Below is a small trained network, with its code and all its weights. Each question gives an input and a class and asks what happens when units are switched off, that is, made to give their printed mean instead of their output.

import numpy as np


def w(rows, s, z=0):
    codes = np.array(rows[::2]) - 128.0
    scale = np.full(codes.shape[1], s)
    scale[-1] = z or s
    return codes * scale


def f(y):
    return np.maximum(y, 0)


def log_softmax(a):
    a = a - a.max(-1, keepdims=True)
    return a - np.log(np.exp(a).sum(-1, keepdims=True))


def net(x, mask):
    res = np.array(x, float).reshape(1, 7) / 4 @ E
    y = f(res @ A[0][:, :-1].T + A[0][:, -1])
    res = res + np.where(mask, y, B[0][:, -1]) @ B[0][:, :-1]
    return log_softmax(res[-1] @ U[:, :-1].T + U[:, -1])


A, B = {}, {}
E = w([
[179,102,161,29,126,183],'x0',
[219,162,139,135,83,142],'x1',
[53,115,144,52,173,139],'x2',
[85,220,80,86,137,77],'x3',
[157,92,7,93,131,133],'x4',
[175,130,185,103,221,76],'x5',
[141,168,148,161,174,254],'x6',
],0.0087)
A[0] = w([
[128,91,95,148,134,168,9],'N1',
[113,192,111,112,97,146,80],'N2',
[98,186,238,189,176,161,140],'N3',
[206,103,159,88,100,137,82],'N4',
[87,203,208,117,17,124,90],'N5',
[120,148,105,164,168,148,66],'N6',
[170,115,81,108,188,135,67],'N7',
[163,120,161,78,100,142,51],'N8',
[87,135,107,95,100,207,53],'N9',
[136,132,137,115,139,134,58],'N10',
[154,151,132,63,172,113,63],'N11',
[157,50,91,203,140,170,104],'N12',
[117,150,147,193,67,50,116],'N13',
[90,124,170,62,147,132,49],'N14',
[94,77,118,164,78,130,50],'N15',
[143,140,208,188,134,145,67],'N16',
[82,75,190,77,164,141,128],'N17',
[113,141,134,176,96,78,101],'N18',
[157,166,74,149,119,121,2],'N19',
[171,102,176,194,151,152,115],'N20',
[186,169,162,106,165,17,111],'N21',
[164,149,190,123,163,4,119],'N22',
[57,90,192,82,137,120,120],'N23',
[108,97,135,85,162,136,69],'N24',
[212,86,191,83,87,132,111],'N25',
[81,16,217,124,109,59,79],'N26',
[155,100,82,105,121,129,65],'N27',
[104,196,219,179,167,168,94],'N28',
[240,67,221,78,75,120,110],'N29',
[170,83,91,119,131,176,115],'N30',
],0.017,0.0088)
B[0] = w([
[112,100,201,130,149,148,150],'N1',
[148,136,77,91,113,183,166],'N2',
[155,80,162,177,155,226,250],'N3',
[136,74,129,139,160,182,186],'N4',
[146,215,108,13,94,153,195],'N5',
[148,128,164,125,108,151,157],'N6',
[178,123,81,80,95,148,168],'N7',
[137,138,165,152,141,163,156],'N8',
[167,157,164,86,136,104,188],'N9',
[108,100,141,124,124,137,132],'N10',
[104,55,75,100,165,171,174],'N11',
[124,140,182,115,175,192,213],'N12',
[153,144,122,253,63,152,208],'N13',
[120,139,193,112,160,112,179],'N14',
[81,138,86,94,150,160,168],'N15',
[130,148,155,157,135,180,191],'N16',
[50,151,153,147,166,89,220],'N17',
[119,120,146,206,97,135,177],'N18',
[83,124,133,174,108,93,153],'N19',
[158,139,101,82,117,190,202],'N20',
[169,108,114,101,116,13,210],'N21',
[170,172,192,69,129,18,223],'N22',
[55,173,190,138,121,68,214],'N23',
[64,138,138,98,139,141,169],'N24',
[185,102,198,151,156,163,210],'N25',
[71,60,12,213,123,136,222],'N26',
[144,149,117,171,122,167,164],'N27',
[153,67,158,141,160,202,223],'N28',
[227,110,202,122,149,177,240],'N29',
[130,149,191,135,125,158,196],'N30',
],0.029,0.014)
U = w([
[159,139,146,114,69,140,229],'0',
[65,74,214,154,157,84,43],'1',
[114,94,164,237,58,44,49],'2',
[32,79,112,253,92,179,62],'3',
[158,11,110,147,118,84,3],'4',
[147,58,206,208,124,200,220],'5',
],0.0053,0.0044)

Each question gives the input, the list of numbers given to net, and the class t.
The units are the neurons (one row each of A and B). Each row of codes is followed by its name. A weight is (code - 128) times the scale printed after its matrix; where a second scale follows, it is the last column's (A, B and U).
mask holds one flag per neuron, in row order. A switched-off neuron (its flag False) gives its mean, the last column of its row in B, instead of its output. The means were averaged over made-up inputs and are rounded, as every weight is.
A unit's drop is (log p(t) with every unit on - log p(t) with that unit switched off) / (log p(t) with every unit on - log p(t) with every unit switched off).
The circuit of an input: a set's keep is (log p(t) with only the set's units on - log p(t) with every unit switched off) / (log p(t) with every unit on - log p(t) with every unit switched off). Starting from the 12 units with the biggest drops (on a tie, the unit counted first), units are removed one at a time, each time the one whose removal leaves the highest keep (on an exact tie, the one counted first), for as long as the keep stays at least 0.8.
circuit, biggest first: the units of the circuit, biggest drop first
most important unit: the unit with the biggest drop
k most important neurons: the k neurons with the biggest drops, biggest first
drop when u is switched off: that unit's drop, to one decimal
input [-3,0,3,-6,-4,5,-5], class 2: most important unit -> N22
input [3,-5,6,-5,-5,7,-1], class 1: 2 most important neurons -> [N17 N23]
input [5,1,8,-6,1,-8,-8], class 3: 2 most important neurons -> [N26 N22]
input [4,2,3,7,8,-3,-5], class 0: 2 most important neurons -> [N26 N3]
input [-8,-5,-5,-4,-2,1,-6], class 3: 2 most important neurons -> [N26 N15]
input [3,3,3,-1,-7,-8,-7], class 3: circuit, biggest first -> [N26 N22]
input [-5,1,-2,0,7,0,-2], class 3: 2 most important neurons -> [N29 N22]
input [-7,-7,8,3,-5,-1,-5], class 2: 2 most important neurons -> [N22 N23]
input [-1,8,-8,8,-4,-7,0], class 0: 2 most important neurons -> [N5 N26]
input [1,5,0,0,1,-5,4], class 0: 2 most important neurons -> [N3 N28]
input [-4,4,8,1,4,0,3], class 0: 2 most important neurons -> [N3 N26]
input [3,-1,8,-6,-8,-4,-5], class 3: 2 most important neurons -> [N26 N22]
input [2,4,5,5,5,-1,5], class 0: drop when N25 is switched off -> 0.0
input [2,-2,5,-7,6,2,-8], class 3: circuit, biggest first -> [N26]
input [0,-5,3,-2,-8,-4,-7], class 3: drop when N26 is switched off -> 0.4
input [-5,-6,-5,6,-5,-8,-1], class 3: drop when N13 is switched off -> 0.2
input [8,5,8,7,8,6,0], class 4: drop when N13 is switched off -> 0.1
